Below are the code and all the weights of a small trained network. Each question names an input and a target symbol and asks about switching units off, where a switched-off unit gives its printed mean instead of its output.

import numpy as np


def w(rows, s, z=0):
    codes = np.array(rows[::2]) - 128.0
    scale = np.full(codes.shape[1], s)
    scale[-1] = z or s
    return codes * scale


def norm(h):
    return h / np.sqrt((h * h).mean(-1, keepdims=True) + 1e-5)


def f(y):
    return np.maximum(y, 0)


def softmax(a):
    e = np.exp(a - a.max(-1, keepdims=True))
    return e / e.sum(-1, keepdims=True)


def log_softmax(a):
    a = a - a.max(-1, keepdims=True)
    return a - np.log(np.exp(a).sum(-1, keepdims=True))


def net(x, mask):
    ids = ['ΔΘΛΣΨαβεμ'.index(c) for c in x.split()]
    T = len(ids)
    res = E[ids] + P[:T]
    u = 0
    for l in range(2):
        r = norm(res)
        for j in range(3):
            rows = slice(4 * j, 4 * j + 4)
            q, k, v = (r @ M[l][rows].T for M in (Q, K, V))
            z = softmax(np.where(np.tri(T) > 0, q @ k.T / 4**0.5, -1e9)) @ v
            o = O[l][rows]
            res = res + np.where(mask[u + j], z, o[:, -1]) @ o[:, :-1]
        u += 3
        y = f(norm(res) @ A[l][:, :-1].T + A[l][:, -1])
        res = res + np.where(mask[u : u + 4], y, B[l][:, -1]) @ B[l][:, :-1]
        u += 4
    return log_softmax(norm(res)[-1] @ U[:, :-1].T + U[:, -1])


Q, K, V, O, A, B = {}, {}, {}, {}, {}, {}
E = w([
[130,169,133,56],'Δ',
[100,109,6,181],'Θ',
[133,164,141,74],'Λ',
[133,170,132,67],'Σ',
[125,161,148,87],'Ψ',
[142,154,160,100],'α',
[193,158,141,82],'β',
[60,169,129,70],'ε',
[42,136,173,146],'μ',
],0.016)
P = w([
[134,96,154,97],'0',
[126,115,74,82],'1',
[131,117,163,105],'2',
[120,123,84,91],'3',
[127,142,166,119],'4',
[117,132,88,87],'5',
[126,162,166,134],'6',
[111,139,93,90],'7',
[125,179,166,147],'8',
[108,149,91,98],'9',
[128,199,158,165],'10',
[103,164,85,110],'11',
[143,226,150,189],'12',
[3,235,87,140],'13',
],0.023)
Q[0] = w([
[3,101,154,151],'0.h1',
[157,13,113,161],'0.h1',
[140,108,98,22],'0.h1',
[171,171,50,83],'0.h1',
[132,109,99,121],'0.h2',
[90,88,198,153],'0.h2',
[119,53,89,149],'0.h2',
[47,145,127,103],'0.h2',
[127,126,129,128],'0.h3',
[132,132,127,127],'0.h3',
[122,121,132,126],'0.h3',
[129,124,128,129],'0.h3',
],0.049)
K[0] = w([
[30,121,117,162],'0.h1',
[159,3,130,110],'0.h1',
[120,140,140,41],'0.h1',
[152,161,76,49],'0.h1',
[133,120,109,112],'0.h2',
[108,98,192,151],'0.h2',
[119,42,118,107],'0.h2',
[73,172,134,95],'0.h2',
[129,128,127,126],'0.h3',
[132,129,129,130],'0.h3',
[127,124,127,124],'0.h3',
[126,130,126,127],'0.h3',
],0.053)
V[0] = w([
[61,118,138,122],'0.h1',
[179,146,125,123],'0.h1',
[116,166,149,91],'0.h1',
[145,149,134,113],'0.h1',
[128,130,119,125],'0.h2',
[130,124,148,138],'0.h2',
[131,133,102,117],'0.h2',
[128,119,180,151],'0.h2',
[130,172,119,143],'0.h3',
[125,254,121,178],'0.h3',
[127,148,123,134],'0.h3',
[126,138,129,134],'0.h3',
],0.027)
O[0] = w([
[151,157,115,109,168],'0.h1',
[110,108,152,123,129],'0.h1',
[126,140,182,55,252],'0.h1',
[121,126,154,101,172],'0.h1',
[123,126,118,128,135],'0.h2',
[136,133,151,130,107],'0.h2',
[117,123,104,125,149],'0.h2',
[152,139,184,132,82],'0.h2',
[85,154,138,141,125],'0.h3',
[3,196,143,169,114],'0.h3',
[104,143,134,134,129],'0.h3',
[116,131,126,134,124],'0.h3',
],0.026,0.015)
A[0] = w([
[58,32,129,111,108],'0.n1',
[92,73,149,230,1],'0.n2',
[177,145,71,253,145],'0.n3',
[124,152,44,134,241],'0.n4',
],0.028,0.006)
B[0] = w([
[109,140,127,54,184],'0.n1',
[50,178,166,169,133],'0.n2',
[127,127,203,5,155],'0.n3',
[160,148,192,137,254],'0.n4',
],0.03,0.0086)
Q[1] = w([
[183,65,192,109],'1.h1',
[171,182,76,53],'1.h1',
[100,135,200,100],'1.h1',
[107,147,207,129],'1.h1',
[188,157,115,73],'1.h2',
[134,187,69,73],'1.h2',
[195,70,117,92],'1.h2',
[136,90,25,178],'1.h2',
[58,152,173,178],'1.h3',
[137,120,253,110],'1.h3',
[48,190,144,158],'1.h3',
[151,213,152,20],'1.h3',
],0.05)
K[1] = w([
[146,98,37,53],'1.h1',
[226,89,219,68],'1.h1',
[81,189,141,43],'1.h1',
[55,173,140,60],'1.h1',
[198,95,145,56],'1.h2',
[141,66,187,79],'1.h2',
[241,74,86,113],'1.h2',
[92,13,56,195],'1.h2',
[38,172,168,166],'1.h3',
[112,42,254,127],'1.h3',
[42,221,167,128],'1.h3',
[172,147,231,6],'1.h3',
],0.04)
V[1] = w([
[100,79,136,134],'1.h1',
[128,111,128,154],'1.h1',
[68,38,157,110],'1.h1',
[143,138,201,123],'1.h1',
[159,189,102,120],'1.h2',
[76,48,149,119],'1.h2',
[232,254,125,184],'1.h2',
[183,129,201,228],'1.h2',
[199,189,169,174],'1.h3',
[97,153,70,58],'1.h3',
[80,38,160,134],'1.h3',
[118,148,84,102],'1.h3',
],0.062)
O[1] = w([
[118,91,141,125,90],'1.h1',
[108,118,132,141,47],'1.h1',
[135,57,154,113,157],'1.h1',
[170,121,133,164,254],'1.h1',
[122,157,110,181,155],'1.h2',
[121,88,138,50,99],'1.h2',
[164,190,136,255,164],'1.h2',
[196,131,191,154,110],'1.h2',
[104,197,166,120,187],'1.h3',
[173,127,70,114,138],'1.h3',
[129,55,153,128,129],'1.h3',
[137,133,93,136,83],'1.h3',
],0.088,0.028)
A[1] = w([
[2,162,64,164,4],'1.n1',
[112,32,77,172,103],'1.n2',
[52,33,236,176,132],'1.n3',
[127,139,228,144,48],'1.n4',
],0.069,0.02)
B[1] = w([
[6,181,73,167,157],'1.n1',
[74,115,81,144,140],'1.n2',
[105,72,122,231,177],'1.n3',
[85,161,123,62,253],'1.n4',
],0.12,0.026)
U = w([
[119,86,34,114,92],'Δ',
[230,172,13,101,53],'Θ',
[227,57,226,90,225],'Λ',
[122,77,59,89,134],'Σ',
[107,212,182,33,79],'Ψ',
[38,91,252,134,96],'α',
[138,20,142,191,230],'β',
[38,189,13,158,2],'ε',
[199,163,196,198,248],'μ',
],0.012,0.005)

Each question gives the input, a string of symbols that net reads in full, and the target symbol t.
The units are the heads (4 rows each of Q, K, V and O) and the neurons (one row each of A and B). Each row of codes is followed by its name. A weight is (code - 128) times the scale printed after its matrix; where a second scale follows, it is the last column's (O, A, B and U).
mask holds one flag per unit, layer by layer, with each layer's heads first. A switched-off unit (its flag False) gives its mean, the last column of its rows in O or B, instead of its output. The means were averaged over made-up inputs and are rounded, as every weight is.
A unit's drop is (log p(t) with every unit on - log p(t) with that unit switched off) / (log p(t) with every unit on - log p(t) with every unit switched off).
The circuit of an input: a set's keep is (log p(t) with only the set's units on - log p(t) with every unit switched off) / (log p(t) with every unit on - log p(t) with every unit switched off). Starting from the 12 units with the biggest drops (on a tie, the unit counted first), units are removed one at a time, each time the one whose removal leaves the highest keep (on an exact tie, the one counted first), for as long as the keep stays at least 0.8.
circuit, biggest first: the units of the circuit, biggest drop first
top k neurons: the k neurons with the biggest drops, biggest first
top k neurons in layer l: the k neurons of layer l with the biggest drops, biggest first
input μ α Λ Ψ Ψ Ψ, target Λ: top 4 neurons : (0.n4 0.n1 1.n4 1.n1)
input α μ Λ Θ Λ Δ Δ Θ μ, target μ: circuit, biggest first : (0.h1 0.h2 1.h2)
input Θ Ψ Λ, target Ψ: circuit, biggest first : (1.n3)
input ε Ψ μ, target μ: circuit, biggest first : (0.h2 0.h1 1.h2)
input Λ Λ Ψ α, target Λ: top 3 neurons : (0.n4 0.n1 1.n4)
input Θ Ψ Δ μ Θ, target μ: circuit, biggest first : (0.h1 1.h2)
input Λ Ψ Σ β Θ Σ, target Σ: circuit, biggest first : (1.h2 0.h1)
input Ψ Σ Θ μ ε ε Σ Ψ α, target α: top 2 neurons : (1.n3 0.n1)
input Ψ ε ε Ψ ε Λ Δ α Λ Ψ μ Δ α, target μ: circuit, biggest first : (1.h2 0.h2)
input Σ Λ Ψ μ μ ε Δ Λ Ψ μ α ε ε ε, target α: top 2 neurons : (0.n4 1.n3)
input Ψ Θ Ψ Ψ μ μ Δ β Δ Ψ Δ Θ μ Ψ, target Δ: top 3 neurons : (0.n4 1.n2 1.n4)
input Σ Λ α Λ ε β β Θ ε Δ, target β: circuit, biggest first : (0.h1 1.h3 0.h3)
input Ψ Ψ Λ α α Ψ Ψ Σ Δ, target Ψ: top 2 neurons : (0.n4 0.n1)
input Λ Θ Ψ Ψ Ψ Ψ μ β β Λ Θ, target β: top 2 neurons : (1.n3 0.n3)
input α μ Λ Ψ ε μ Ψ Ψ Λ, target Ψ: top neuron : (0.n1)
input Λ Ψ Ψ μ Σ, target μ: circuit, biggest first : (0.h1 1.h2 0.n4)
input ε Λ Λ Ψ Λ α Ψ, target α: top 2 neurons : (0.n1 1.n3)
input Θ Θ Λ β, target Θ: top 3 neurons : (0.n3 0.n4 0.n1)
input Λ μ Σ Ψ μ Δ β, target μ: circuit, biggest first : (1.h2 0.h2)
input β Σ Ψ Θ Ψ Ψ Ψ β Λ Ψ α Λ, target Λ: top 3 neurons : (0.n4 0.n1 1.n4)
input ε Δ Ψ Δ α α Θ, target α: top 4 neurons : (0.n3 1.n3 1.n4 0.n1)
input Ψ α μ Ψ Θ Ψ α β Θ Σ, target α: top 2 neurons : (0.n2 1.n3)
input μ Θ Θ Ψ Ψ Θ, target Θ: circuit, biggest first : (1.h3)
input Θ Θ Σ Ψ Θ α, target Σ: top 2 neurons in layer 0 : (0.n4 0.n1)
input μ Δ Δ Σ Ψ Ψ Λ Λ Ψ μ Θ Ψ Ψ μ, target Θ: top 3 neurons in layer 0 : (0.n4 0.n2 0.n3)
input Ψ Λ Ψ Λ Ψ β ε Λ Λ Θ Θ Ψ Ψ Ψ, target Θ: top 2 neurons in layer 1 : (1.n4 1.n3)
